Below are the code and all the weights of a small trained network. Each question names an input and a class and asks about switching units off, where a switched-off unit gives its printed mean instead of its output.

import numpy as np


def w(rows, s, z=0):
    codes = np.array(rows[::2]) - 128.0
    scale = np.full(codes.shape[1], s)
    scale[-1] = z or s
    return codes * scale


def norm(h):
    return h / np.sqrt((h * h).mean(-1, keepdims=True) + 1e-5)


def f(y):
    return np.maximum(y, 0)


def log_softmax(a):
    a = a - a.max(-1, keepdims=True)
    return a - np.log(np.exp(a).sum(-1, keepdims=True))


def net(x, mask):
    res = np.array(x, float).reshape(1, 7) / 4 @ E
    u = 0
    for l in range(3):
        y = f(norm(res) @ A[l][:, :-1].T + A[l][:, -1])
        res = res + np.where(mask[u : u + 12], y, B[l][:, -1]) @ B[l][:, :-1]
        u += 12
    return log_softmax(norm(res)[-1] @ U[:, :-1].T + U[:, -1])


A, B = {}, {}
E = w([
[2,120,110,70],'x0',
[128,128,129,128],'x1',
[129,128,127,128],'x2',
[129,130,124,127],'x3',
[149,45,102,16],'x4',
[128,128,128,129],'x5',
[148,205,178,65],'x6',
],0.013)
A[0] = w([
[215,145,159,202,180],'L0N0',
[211,127,113,150,178],'L0N1',
[211,70,108,102,66],'L0N2',
[115,57,78,193,183],'L0N3',
[252,82,105,71,75],'L0N4',
[141,73,106,45,70],'L0N5',
[137,46,81,96,61],'L0N6',
[170,16,80,150,138],'L0N7',
[112,42,64,197,88],'L0N8',
[178,107,138,176,78],'L0N9',
[124,121,127,131,100],'L0N10',
[207,160,133,41,2],'L0N11',
],0.014,0.0086)
B[0] = w([
[128,106,61,50,254],'L0N0',
[189,98,155,124,225],'L0N1',
[159,172,187,185,184],'L0N2',
[85,97,104,177,243],'L0N3',
[40,134,255,168,215],'L0N4',
[168,112,68,68,198],'L0N5',
[217,131,125,167,190],'L0N6',
[193,145,127,205,241],'L0N7',
[130,187,181,63,210],'L0N8',
[152,118,84,132,164],'L0N9',
[128,129,118,146,128],'L0N10',
[47,108,217,87,166],'L0N11',
],0.015,0.0086)
A[1] = w([
[207,184,100,149,40],'L1N0',
[144,2,55,144,18],'L1N1',
[44,172,117,109,58],'L1N2',
[138,138,149,128,49],'L1N3',
[168,91,114,19,17],'L1N4',
[208,160,127,96,112],'L1N5',
[111,38,65,215,170],'L1N6',
[182,123,148,83,71],'L1N7',
[101,31,172,203,34],'L1N8',
[195,208,62,224,100],'L1N9',
[109,53,144,188,64],'L1N10',
[82,104,178,210,2],'L1N11',
],0.011,0.0073)
B[1] = w([
[108,111,158,73,168],'L1N0',
[139,2,84,149,182],'L1N1',
[127,162,86,177,172],'L1N2',
[116,146,172,141,128],'L1N3',
[145,167,87,115,175],'L1N4',
[71,124,125,71,201],'L1N5',
[112,36,147,155,254],'L1N6',
[104,152,119,100,161],'L1N7',
[137,165,122,132,153],'L1N8',
[99,90,106,46,229],'L1N9',
[141,168,121,119,150],'L1N10',
[57,149,83,169,141],'L1N11',
],0.012,0.0061)
A[2] = w([
[177,202,141,86,106],'L2N0',
[156,155,154,65,88],'L2N1',
[193,176,141,236,2],'L2N2',
[102,123,149,222,253],'L2N3',
[224,138,134,35,110],'L2N4',
[83,189,159,82,72],'L2N5',
[194,8,108,136,33],'L2N6',
[151,111,132,195,44],'L2N7',
[126,50,124,40,130],'L2N8',
[100,53,48,191,95],'L2N9',
[161,144,122,110,118],'L2N10',
[49,174,118,159,50],'L2N11',
],0.015,0.006)
B[2] = w([
[97,125,116,125,174],'L2N0',
[98,119,103,102,180],'L2N1',
[255,143,92,159,153],'L2N2',
[125,173,129,42,227],'L2N3',
[75,131,113,88,223],'L2N4',
[221,140,92,161,186],'L2N5',
[111,113,114,194,251],'L2N6',
[161,192,92,130,152],'L2N7',
[135,87,80,150,254],'L2N8',
[77,129,188,179,229],'L2N9',
[119,137,124,110,144],'L2N10',
[170,174,143,153,170],'L2N11',
],0.015,0.0092)
U = w([
[114,42,71,191,231],'0',
[115,123,47,47,228],'1',
[252,121,153,189,4],'2',
[132,111,221,83,150],'3',
[33,169,157,169,58],'4',
[169,239,90,135,46],'5',
],0.03,0.0038)

Each question gives the input, the list of numbers given to net, and the class t.
The units are the neurons (one row each of A and B). Each row of codes is followed by its name. A weight is (code - 128) times the scale printed after its matrix; where a second scale follows, it is the last column's (A, B and U).
mask holds one flag per neuron, layer by layer. A switched-off neuron (its flag False) gives its mean, the last column of its row in B, instead of its output. The means were averaged over made-up inputs and are rounded, as every weight is.
A unit's drop is (log p(t) with every unit on - log p(t) with that unit switched off) / (log p(t) with every unit on - log p(t) with every unit switched off).
The circuit of an input: a set's keep is (log p(t) with only the set's units on - log p(t) with every unit switched off) / (log p(t) with every unit on - log p(t) with every unit switched off). Starting from the 12 units with the biggest drops (on a tie, the unit counted first), units are removed one at a time, each time the one whose removal leaves the highest keep (on an exact tie, the one counted first), for as long as the keep stays at least 0.8.
units of the circuit, in order: the units of the circuit, biggest drop first
unit that matters most: the unit with the biggest drop
k most important neurons: the k neurons with the biggest drops, biggest first
k most important neurons of layer l: the k neurons of layer l with the biggest drops, biggest first
drop when u is switched off: that unit's drop, to one decimal
input [-3,3,-4,-3,7,1,5], class 3: units of the circuit, in order	(L0N4)
input [1,-7,8,-6,-5,7,-7], class 4: 2 most important neurons	(L0N8, L0N3)
input [5,-4,4,-4,0,0,-7], class 4: 2 most important neurons	(L0N0, L0N8)
input [-2,6,4,-6,6,-7,1], class 3: 2 most important neurons	(L0N11, L0N3)
input [4,1,5,4,-1,5,7], class 5: 2 most important neurons	(L0N0, L0N1)
input [0,3,6,-6,5,4,8], class 3: 2 most important neurons	(L0N11, L0N4)
input [1,4,-5,0,-8,-2,4], class 5: 4 most important neurons	(L0N7, L0N6, L0N1, L0N5)
input [-5,-8,0,-6,2,-8,8], class 3: 2 most important neurons	(L0N4, L0N11)
input [-7,1,0,-8,0,-1,-2], class 0: 2 most important neurons	(L0N0, L0N9)
input [3,5,-2,5,4,5,0], class 0: 2 most important neurons of layer 0	(L0N8, L0N0)
input [-8,-3,-2,1,-8,-7,1], class 1: 2 most important neurons	(L0N0, L0N3)
input [-2,-6,7,2,6,0,3], class 3: drop when L0N4 is switched off	0.5
input [4,-1,3,3,0,-1,1], class 5: drop when L0N1 is switched off	0.7
input [-6,-7,3,-5,-5,-4,1], class 1: unit that matters most	L0N3
input [4,6,2,-7,-7,8,1], class 5: drop when L0N3 is switched off	0.5
